Below is a small trained network, with its code and all its weights. Each question gives an input and a class and asks what happens when units are switched off, that is, made to give their printed mean instead of their output.

import numpy as np


def w(rows, s, z=0):
    codes = np.array(rows[::2]) - 128.0
    scale = np.full(codes.shape[1], s)
    scale[-1] = z or s
    return codes * scale


def f(y):
    return np.maximum(y, 0)


def log_softmax(a):
    a = a - a.max(-1, keepdims=True)
    return a - np.log(np.exp(a).sum(-1, keepdims=True))


def net(x, mask):
    res = np.array(x, float).reshape(1, 5) / 4 @ E
    y = f(res @ A[0][:, :-1].T + A[0][:, -1])
    res = res + np.where(mask, y, B[0][:, -1]) @ B[0][:, :-1]
    return log_softmax(res[-1] @ U[:, :-1].T + U[:, -1])


A, B = {}, {}
E = w([
[187,31,216,132,152,146,102,150,116,240,243],'x0',
[176,80,137,193,155,153,159,59,249,72,148],'x1',
[83,90,166,120,113,74,138,138,92,35,212],'x2',
[76,140,123,76,122,179,224,71,167,153,164],'x3',
[136,142,31,181,161,94,126,126,91,161,204],'x4',
],0.014)
A[0] = w([
[124,147,146,92,72,127,131,189,73,169,133,23],'n1',
[139,90,185,115,101,145,97,107,171,115,102,115],'n2',
[144,115,50,163,195,90,140,96,73,147,214,121],'n3',
[68,171,166,84,92,106,122,128,43,202,125,70],'n4',
[124,97,216,48,105,156,124,167,109,101,102,106],'n5',
[114,75,157,122,179,171,129,165,107,191,115,69],'n6',
[122,145,178,146,132,146,111,141,112,157,152,48],'n7',
[70,76,151,123,106,68,130,120,92,89,207,8],'n8',
[161,149,101,134,197,179,111,118,138,246,69,3],'n9',
[72,113,115,52,135,167,211,77,131,203,175,91],'n10',
[151,108,185,182,142,130,134,113,169,154,176,74],'n11',
[174,67,135,70,131,110,134,184,128,165,176,54],'n12',
[187,105,157,200,109,71,67,180,109,149,95,74],'n13',
],0.012,0.0058)
B[0] = w([
[187,120,131,195,139,126,172,88,198,112,156,208],'n1',
[182,158,120,140,118,120,114,77,113,203,132,193],'n2',
[206,170,89,97,115,162,87,53,114,191,116,250],'n3',
[156,95,116,161,129,108,198,76,177,118,133,242],'n4',
[162,163,96,86,134,151,104,89,140,225,108,218],'n5',
[105,171,85,112,127,109,175,126,112,94,83,208],'n6',
[107,167,124,165,91,149,143,155,135,83,71,169],'n7',
[119,104,224,52,230,149,109,107,97,81,97,211],'n8',
[134,103,208,68,255,172,162,164,119,102,112,229],'n9',
[142,69,106,90,28,132,29,190,181,91,132,248],'n10',
[99,164,116,150,111,103,216,116,172,95,100,216],'n11',
[70,163,61,146,121,116,181,130,80,96,71,220],'n12',
[163,84,115,96,62,123,56,217,205,103,148,223],'n13',
],0.0097,0.018)
U = w([
[71,244,53,113,113,107,173,145,127,26,61,126],'0',
[131,61,220,52,228,157,129,135,111,98,141,167],'1',
[146,43,116,91,45,132,67,197,178,101,169,85],'2',
[176,49,134,254,155,129,186,41,225,105,191,130],'3',
[170,191,106,79,121,147,97,82,109,248,147,80],'4',
[130,121,122,103,122,114,128,137,142,146,162,252],'5',
[91,129,148,206,131,130,134,155,88,133,188,103],'6',
[58,128,163,180,150,97,110,138,91,163,161,104],'7',
],0.012,0.016)

Each question gives the input, the list of numbers given to net, and the class t.
The units are the neurons (one row each of A and B). Each row of codes is followed by its name. A weight is (code - 128) times the scale printed after its matrix; where a second scale follows, it is the last column's (A, B and U).
mask holds one flag per neuron, in row order. A switched-off neuron (its flag False) gives its mean, the last column of its row in B, instead of its output. The means were averaged over made-up inputs and are rounded, as every weight is.
A unit's drop is (log p(t) with every unit on - log p(t) with that unit switched off) / (log p(t) with every unit on - log p(t) with every unit switched off).
The circuit of an input: a set's keep is (log p(t) with only the set's units on - log p(t) with every unit switched off) / (log p(t) with every unit on - log p(t) with every unit switched off). Starting from the 12 units with the biggest drops (on a tie, the unit counted first), units are removed one at a time, each time the one whose removal leaves the highest keep (on an exact tie, the one counted first), for as long as the keep stays at least 0.8.
units of the circuit, in order: the units of the circuit, biggest drop first
most important unit: the unit with the biggest drop
k most important neurons: the k neurons with the biggest drops, biggest first
drop of u: that unit's drop, to one decimal
input [-3,2,-7,-6,1], class 1: most important unit => n9
input [-5,-5,-2,-6,6], class 2: units of the circuit, in order => [n13, n12]
input [6,-1,6,-4,3], class 0: 3 most important neurons => [n12, n9, n11]
input [-4,-5,-3,-1,1], class 3: units of the circuit, in order => [n12, n4, n6, n1]
input [8,-8,6,0,5], class 0: 3 most important neurons => [n12, n6, n7]
input [-2,5,-1,-6,-7], class 4: 4 most important neurons => [n2, n10, n5, n4]
input [8,5,5,0,-2], class 0: units of the circuit, in order => [n11, n12]
input [-3,-5,0,4,4], class 3: 2 most important neurons => [n4, n13]
input [-5,-8,1,-3,-4], class 3: units of the circuit, in order => [n4, n1]
input [-2,-6,-5,2,4], class 3: 2 most important neurons => [n4, n8]
input [-2,-8,8,-7,5], class 1: 3 most important neurons => [n8, n10, n11]
input [-4,-6,5,3,-1], class 3: units of the circuit, in order => [n4, n1, n12]
input [-5,-3,-2,-2,6], class 4: units of the circuit, in order => [n12, n11]
input [-1,-1,8,-8,1], class 1: units of the circuit, in order => [n8]
input [-5,-8,-4,7,-7], class 3: units of the circuit, in order => [n4, n1]
input [3,8,1,-8,-5], class 2: 3 most important neurons => [n13, n4, n1]
input [-3,-4,-2,-7,-8], class 4: 3 most important neurons => [n5, n10, n2]
input [-6,2,-3,-6,7], class 4: 3 most important neurons => [n10, n3, n12]
input [-1,-7,-6,-8,8], class 2: 2 most important neurons => [n13, n5]
input [8,-3,-6,6,-5], class 0: most important unit => n6
input [-6,-7,7,-3,8], class 4: 2 most important neurons => [n3, n9]
input [6,5,3,6,-1], class 0: 3 most important neurons => [n11, n12, n13]
input [-3,5,-6,-7,-4], class 2: drop of n13 => 1.1
input [-1,1,8,5,1], class 1: drop of n8 => 1.7
